Here is a tiny trained network, its code and every weight. The questions are about switching its units off for an input and a class, where a switched-off unit gives its printed mean instead of its output.

import numpy as np


def w(rows, s, z=0):
    codes = np.array(rows[::2]) - 128.0
    scale = np.full(codes.shape[1], s)
    scale[-1] = z or s
    return codes * scale


def f(y):
    return y / 2 * (1 + np.tanh(0.7978845608 * (y + 0.044715 * y**3)))


def log_softmax(a):
    a = a - a.max(-1, keepdims=True)
    return a - np.log(np.exp(a).sum(-1, keepdims=True))


def net(x, mask):
    res = np.array(x, float).reshape(1, 4) / 4 @ E
    y = f(res @ A[0][:, :-1].T + A[0][:, -1])
    res = res + np.where(mask, y, B[0][:, -1]) @ B[0][:, :-1]
    return log_softmax(res[-1] @ U[:, :-1].T + U[:, -1])


A, B = {}, {}
E = w([
[34,102,56,66,166,185,85,98],'x0',
[224,173,87,134,209,42,116,229],'x1',
[93,156,170,20,145,62,247,75],'x2',
[178,254,155,42,78,90,17,180],'x3',
],0.0077)
A[0] = w([
[159,194,135,106,80,114,52,142,193],'neuron 1',
[46,78,92,138,132,254,81,102,207],'neuron 2',
[230,143,97,189,162,94,114,213,213],'neuron 3',
[164,183,115,66,170,48,112,178,205],'neuron 4',
[38,112,181,68,134,74,234,69,252],'neuron 5',
[148,210,156,130,91,117,38,160,212],'neuron 6',
],0.0082,0.0035)
B[0] = w([
[236,159,191,36,12,136,42,233,190],'neuron 1',
[30,44,32,140,97,246,18,92,218],'neuron 2',
[160,15,155,189,217,19,81,164,203],'neuron 3',
[133,211,118,36,179,53,79,254,201],'neuron 4',
[121,169,71,82,92,129,214,54,254],'neuron 5',
[210,126,148,97,52,132,43,201,199],'neuron 6',
],0.007,0.013)
U = w([
[120,236,90,64,181,74,163,143,89],'0',
[167,84,137,186,249,50,91,162,135],'1',
[173,109,225,213,125,101,185,111,148],'2',
[127,146,115,119,80,148,254,56,129],'3',
[122,144,170,123,148,140,97,140,2],'4',
[207,173,175,81,56,122,45,205,139],'5',
[47,97,74,138,121,230,64,95,198],'6',
],0.0081,0.0025)

Each question gives the input, the list of numbers given to net, and the class t.
The units are the neurons (one row each of A and B). Each row of codes is followed by its name. A weight is (code - 128) times the scale printed after its matrix; where a second scale follows, it is the last column's (A, B and U).
mask holds one flag per neuron, in row order. A switched-off neuron (its flag False) gives its mean, the last column of its row in B, instead of its output. The means were averaged over made-up inputs and are rounded, as every weight is.
A unit's drop is (log p(t) with every unit on - log p(t) with that unit switched off) / (log p(t) with every unit on - log p(t) with every unit switched off).
The circuit of an input: a set's keep is (log p(t) with only the set's units on - log p(t) with every unit switched off) / (log p(t) with every unit on - log p(t) with every unit switched off). Starting from all 6 units, units are removed one at a time, each time the one whose removal leaves the highest keep (on an exact tie, the one counted first), for as long as the keep stays at least 0.8.
circuit, biggest first: the units of the circuit, biggest drop first
top k neurons: the k neurons with the biggest drops, biggest first
drop of u: that unit's drop, to one decimal
input [6,-2,7,-4], class 3: top neuron : [neuron 5]
input [-6,2,1,-3], class 1: circuit, biggest first : [neuron 3; neuron 1]
input [-8,1,3,0], class 2: circuit, biggest first : [neuron 2; neuron 1]
input [3,6,4,-7], class 3: circuit, biggest first : [neuron 4; neuron 5; neuron 3]
input [8,8,-1,0], class 1: top 2 neurons : [neuron 3; neuron 5]
input [-4,4,7,-5], class 3: top 2 neurons : [neuron 5; neuron 1]
input [-5,-1,7,2], class 0: top 2 neurons : [neuron 4; neuron 2]
input [-4,0,3,1], class 0: drop of neuron 1 : 0.3
input [0,4,-7,-3], class 1: drop of neuron 3 : 0.2
input [-3,1,3,-5], class 3: drop of neuron 3 : 0.1
input [2,6,-8,-3], class 1: drop of neuron 2 : 0.0
